Here is a tiny trained network, its code and every weight. The questions are about switching its units off for an input and a class, where a switched-off unit gives its printed mean instead of its output.

import numpy as np


def w(rows, s, z=0):
    codes = np.array(rows[::2]) - 128.0
    scale = np.full(codes.shape[1], s)
    scale[-1] = z or s
    return codes * scale


def f(y):
    return np.maximum(y, 0)


def log_softmax(a):
    a = a - a.max(-1, keepdims=True)
    return a - np.log(np.exp(a).sum(-1, keepdims=True))


def net(x, mask):
    res = np.array(x, float).reshape(1, 8) / 4 @ E
    y = f(res @ A[0][:, :-1].T + A[0][:, -1])
    res = res + np.where(mask, y, B[0][:, -1]) @ B[0][:, :-1]
    return log_softmax(res[-1] @ U[:, :-1].T + U[:, -1])


A, B = {}, {}
E = w([
[139,148,73,63,148,122,191,130,105],'x0',
[92,157,124,171,119,199,47,100,138],'x1',
[171,155,54,203,141,92,125,96,104],'x2',
[186,101,198,194,68,74,126,141,127],'x3',
[149,113,109,179,160,70,109,136,183],'x4',
[104,171,43,141,116,139,101,29,126],'x5',
[10,209,149,169,113,106,169,136,170],'x6',
[129,162,117,144,39,127,154,98,2],'x7',
],0.0093)
A[0] = w([
[26,164,107,97,149,164,139,84,133,67],'N1',
[167,119,112,155,103,99,132,84,79,49],'N2',
[143,118,208,75,98,137,144,193,100,45],'N3',
[172,127,145,168,72,106,133,119,134,179],'N4',
[133,70,132,159,130,160,52,100,150,126],'N5',
[97,127,127,183,107,102,53,157,153,104],'N6',
[198,96,98,4,208,109,173,149,142,158],'N7',
[85,168,174,234,99,91,151,168,191,186],'N8',
[126,142,153,123,133,128,84,69,146,88],'N9',
[126,113,170,110,126,102,136,161,143,247],'N10',
[44,188,72,84,139,170,132,81,99,189],'N11',
[53,162,96,78,187,143,120,85,127,247],'N12',
[138,100,195,35,87,137,169,178,116,109],'N13',
[89,179,117,114,132,168,172,94,126,79],'N14',
[18,222,110,90,130,136,97,91,118,65],'N15',
[207,169,87,153,81,132,131,51,47,136],'N16',
[131,96,141,151,164,154,2,101,161,95],'N17',
[106,155,149,190,148,83,167,127,123,56],'N18',
[124,112,194,148,73,122,143,162,131,252],'N19',
[27,183,104,83,127,162,137,92,122,62],'N20',
[161,139,110,88,190,117,146,134,114,191],'N21',
],0.0093,0.0018)
B[0] = w([
[102,106,188,144,56,129,155,167,143,203],'N1',
[185,153,64,106,137,118,137,125,85,181],'N2',
[94,107,134,86,149,240,149,85,56,194],'N3',
[135,138,103,139,145,134,137,96,110,180],'N4',
[202,149,161,170,154,178,61,111,141,189],'N5',
[112,188,148,177,131,123,119,81,144,177],'N6',
[149,47,118,67,203,94,130,179,214,255],'N7',
[48,156,159,179,186,45,142,109,108,213],'N8',
[143,139,126,139,121,141,91,139,144,159],'N9',
[90,124,122,110,180,150,130,118,88,180],'N10',
[137,121,148,128,32,125,176,178,147,224],'N11',
[126,103,167,145,69,152,144,209,182,209],'N12',
[94,104,175,2,150,178,155,90,79,213],'N13',
[101,113,130,99,76,121,153,157,113,176],'N14',
[78,147,141,149,40,119,112,183,143,216],'N15',
[233,162,26,104,47,74,146,127,89,230],'N16',
[200,148,190,191,139,202,54,122,142,207],'N17',
[102,157,100,147,141,71,193,97,151,164],'N18',
[61,171,125,110,136,137,118,91,53,186],'N19',
[83,125,160,126,48,136,138,167,142,207],'N20',
[143,52,94,126,136,86,125,148,169,184],'N21',
],0.0077,0.012)
U = w([
[49,213,133,205,186,50,176,85,129,107],'0',
[234,170,2,125,65,105,164,99,81,193],'1',
[106,123,162,51,146,212,161,75,60,7],'2',
[187,202,165,224,145,183,50,97,159,88],'3',
[84,151,147,143,6,142,169,187,173,141],'4',
[157,57,108,84,201,113,152,173,234,178],'5',
],0.0086,0.0013)

Each question gives the input, the list of numbers given to net, and the class t.
The units are the neurons (one row each of A and B). Each row of codes is followed by its name. A weight is (code - 128) times the scale printed after its matrix; where a second scale follows, it is the last column's (A, B and U).
mask holds one flag per neuron, in row order. A switched-off neuron (its flag False) gives its mean, the last column of its row in B, instead of its output. The means were averaged over made-up inputs and are rounded, as every weight is.
A unit's drop is (log p(t) with every unit on - log p(t) with that unit switched off) / (log p(t) with every unit on - log p(t) with every unit switched off).
The circuit of an input: a set's keep is (log p(t) with only the set's units on - log p(t) with every unit switched off) / (log p(t) with every unit on - log p(t) with every unit switched off). Starting from the 12 units with the biggest drops (on a tie, the unit counted first), units are removed one at a time, each time the one whose removal leaves the highest keep (on an exact tie, the one counted first), for as long as the keep stays at least 0.8.
units of the circuit, in order: the units of the circuit, biggest drop first
top k neurons: the k neurons with the biggest drops, biggest first
drop of u: that unit's drop, to one decimal
input [1,6,1,1,3,-4,-5,-6], class 3: units of the circuit, in order => [N17]
input [7,-4,-4,3,6,-1,4,0], class 5: units of the circuit, in order => [N7 N15]
input [4,-6,-7,-2,0,-6,-1,2], class 2: top 2 neurons => [N13 N3]
input [2,-5,8,1,-2,-8,6,6], class 0: units of the circuit, in order => [N8 N18]
input [-1,-6,-4,1,2,5,5,-7], class 0: units of the circuit, in order => [N8 N11]
input [-7,-1,1,1,7,3,0,3], class 3: top 2 neurons => [N17 N5]
input [4,5,3,4,-5,-7,-5,4], class 1: top 2 neurons => [N16 N2]
input [-8,-4,-7,8,-3,-4,8,5], class 2: top 2 neurons => [N3 N13]
input [-8,-3,-8,6,7,3,-7,6], class 3: top 2 neurons => [N5 N17]
input [-5,6,1,5,1,4,7,-4], class 0: top 2 neurons => [N8 N18]
input [1,8,8,-4,5,-7,-6,-7], class 3: drop of N17 => 0.5
input [-6,-2,6,3,0,6,4,5], class 1: drop of N16 => 2.0
input [-7,-6,-4,-3,2,-1,2,5], class 2: drop of N12 => 0.0
input [-2,2,5,3,5,1,1,3], class 1: units of the circuit, in order => [N16]
input [-5,-1,-1,-5,-5,-5,1,-6], class 2: drop of N13 => 0.3
